Below is a small trained network, with its code and all its weights. Each question gives an input and a class and asks what happens when units are switched off, that is, made to give their printed mean instead of their output.

import numpy as np


def w(rows, s, z=0):
    codes = np.array(rows[::2]) - 128.0
    scale = np.full(codes.shape[1], s)
    scale[-1] = z or s
    return codes * scale


def f(y):
    return np.maximum(y, 0)


def log_softmax(a):
    a = a - a.max(-1, keepdims=True)
    return a - np.log(np.exp(a).sum(-1, keepdims=True))


def net(x, mask):
    res = np.array(x, float).reshape(1, 8) / 4 @ E
    y = f(res @ A[0][:, :-1].T + A[0][:, -1])
    res = res + np.where(mask, y, B[0][:, -1]) @ B[0][:, :-1]
    return log_softmax(res[-1] @ U[:, :-1].T + U[:, -1])


A, B = {}, {}
E = w([
[127,128,155,160,119,181,224,108,140],'x0',
[2,97,109,93,97,116,63,132,175],'x1',
[141,159,64,181,216,132,110,181,130],'x2',
[87,121,193,115,132,115,165,83,143],'x3',
[139,96,107,149,178,82,91,60,145],'x4',
[137,37,146,64,135,175,140,106,77],'x5',
[100,78,151,119,146,207,86,166,36],'x6',
[151,151,174,188,100,126,85,117,107],'x7',
],0.0069)
A[0] = w([
[100,70,181,57,103,135,184,98,156,160],'N1',
[30,163,96,126,122,158,74,211,136,203],'N2',
[179,168,147,187,120,152,215,127,107,253],'N3',
[126,160,92,182,130,109,153,83,193,244],'N4',
[197,149,166,107,64,82,56,123,130,114],'N5',
[176,158,100,146,151,147,168,170,111,124],'N6',
[135,160,23,137,173,68,124,123,253,161],'N7',
[80,159,126,115,80,127,109,173,131,114],'N8',
[145,107,149,97,116,118,81,132,114,187],'N9',
[118,83,125,58,112,145,173,123,99,182],'N10',
[65,158,124,152,129,121,116,182,148,156],'N11',
[112,99,136,99,116,136,142,114,139,103],'N12',
[141,127,102,123,111,123,49,106,69,247],'N13',
[206,154,90,147,171,159,169,198,97,197],'N14',
[70,81,126,38,108,146,155,110,84,187],'N15',
[118,50,109,147,205,166,34,123,41,146],'N16',
[117,123,210,175,91,133,165,59,152,165],'N17',
],0.011,0.0019)
B[0] = w([
[141,119,143,85,116,184,111,21,134,229],'N1',
[30,80,125,129,117,191,106,201,128,225],'N2',
[152,167,115,146,127,158,206,132,34,247],'N3',
[88,151,83,155,158,85,152,72,136,206],'N4',
[162,223,178,118,86,107,94,149,174,187],'N5',
[175,128,72,133,106,154,130,148,99,199],'N6',
[95,146,4,154,135,67,118,79,187,241],'N7',
[85,148,131,133,115,178,107,159,152,172],'N8',
[155,128,158,133,124,110,94,147,153,175],'N9',
[173,110,112,79,121,150,99,92,128,208],'N10',
[72,117,103,123,119,158,131,167,130,178],'N11',
[137,130,119,95,127,143,125,99,139,163],'N12',
[151,138,178,117,133,75,101,192,147,203],'N13',
[200,135,53,109,109,135,150,184,92,239],'N14',
[163,66,130,71,110,168,91,67,154,228],'N15',
[150,2,161,147,190,40,123,156,118,254],'N16',
[82,150,215,161,154,138,175,91,105,212],'N17',
],0.02,0.0089)
U = w([
[161,227,234,137,72,74,52,191,204,98],'0',
[238,158,76,144,119,168,191,215,22,140],'1',
[1,100,144,145,106,225,79,243,165,140],'2',
[172,84,184,11,100,209,76,29,169,212],'3',
[56,182,8,197,173,30,114,79,248,126],'4',
[165,16,201,150,250,30,68,214,125,4],'5',
[75,207,250,226,176,153,227,60,74,238],'6',
],0.0046,0.00041)

Each question gives the input, the list of numbers given to net, and the class t.
The units are the neurons (one row each of A and B). Each row of codes is followed by its name. A weight is (code - 128) times the scale printed after its matrix; where a second scale follows, it is the last column's (A, B and U).
mask holds one flag per neuron, in row order. A switched-off neuron (its flag False) gives its mean, the last column of its row in B, instead of its output. The means were averaged over made-up inputs and are rounded, as every weight is.
A unit's drop is (log p(t) with every unit on - log p(t) with that unit switched off) / (log p(t) with every unit on - log p(t) with every unit switched off).
The circuit of an input: a set's keep is (log p(t) with only the set's units on - log p(t) with every unit switched off) / (log p(t) with every unit on - log p(t) with every unit switched off). Starting from the 12 units with the biggest drops (on a tie, the unit counted first), units are removed one at a time, each time the one whose removal leaves the highest keep (on an exact tie, the one counted first), for as long as the keep stays at least 0.8.
circuit, biggest first: the units of the circuit, biggest drop first
unit that matters most: the unit with the biggest drop
top k neurons: the k neurons with the biggest drops, biggest first
drop when u is switched off: that unit's drop, to one decimal
input [0,5,8,-3,-4,3,-3,8], class 2: unit that matters most : N2
input [-2,1,2,-4,-4,5,-4,-1], class 2: circuit, biggest first : [N3; N16; N1]
input [-7,-3,8,0,-4,-7,5,-7], class 2: top 2 neurons : [N2; N3]
input [3,2,0,-8,0,1,-2,2], class 4: top 2 neurons : [N3; N16]
input [6,7,5,4,1,4,-5,8], class 6: top 2 neurons : [N17; N14]
input [-6,0,8,-3,1,-6,6,-7], class 5: top 2 neurons : [N16; N13]
input [0,-2,-1,-1,-5,-5,-3,-4], class 4: top 2 neurons : [N7; N4]
input [5,-3,-5,-2,-1,-7,-6,1], class 6: top 2 neurons : [N3; N17]
input [-8,-4,3,0,-4,5,-8,0], class 4: top 2 neurons : [N7; N3]
input [4,-1,2,-5,3,5,-5,0], class 4: top 2 neurons : [N7; N4]
input [-8,-3,1,6,-6,-4,-2,-4], class 4: drop when N7 is switched off : 0.2
input [2,0,3,-4,0,5,4,0], class 5: drop when N16 is switched off : 0.3
input [-5,-7,-5,7,4,0,-7,-1], class 6: drop when N17 is switched off : 0.6
input [-5,3,0,5,-5,-4,8,4], class 2: circuit, biggest first : [N2]
input [-7,-1,8,1,-7,8,3,-4], class 5: drop when N16 is switched off : 0.4
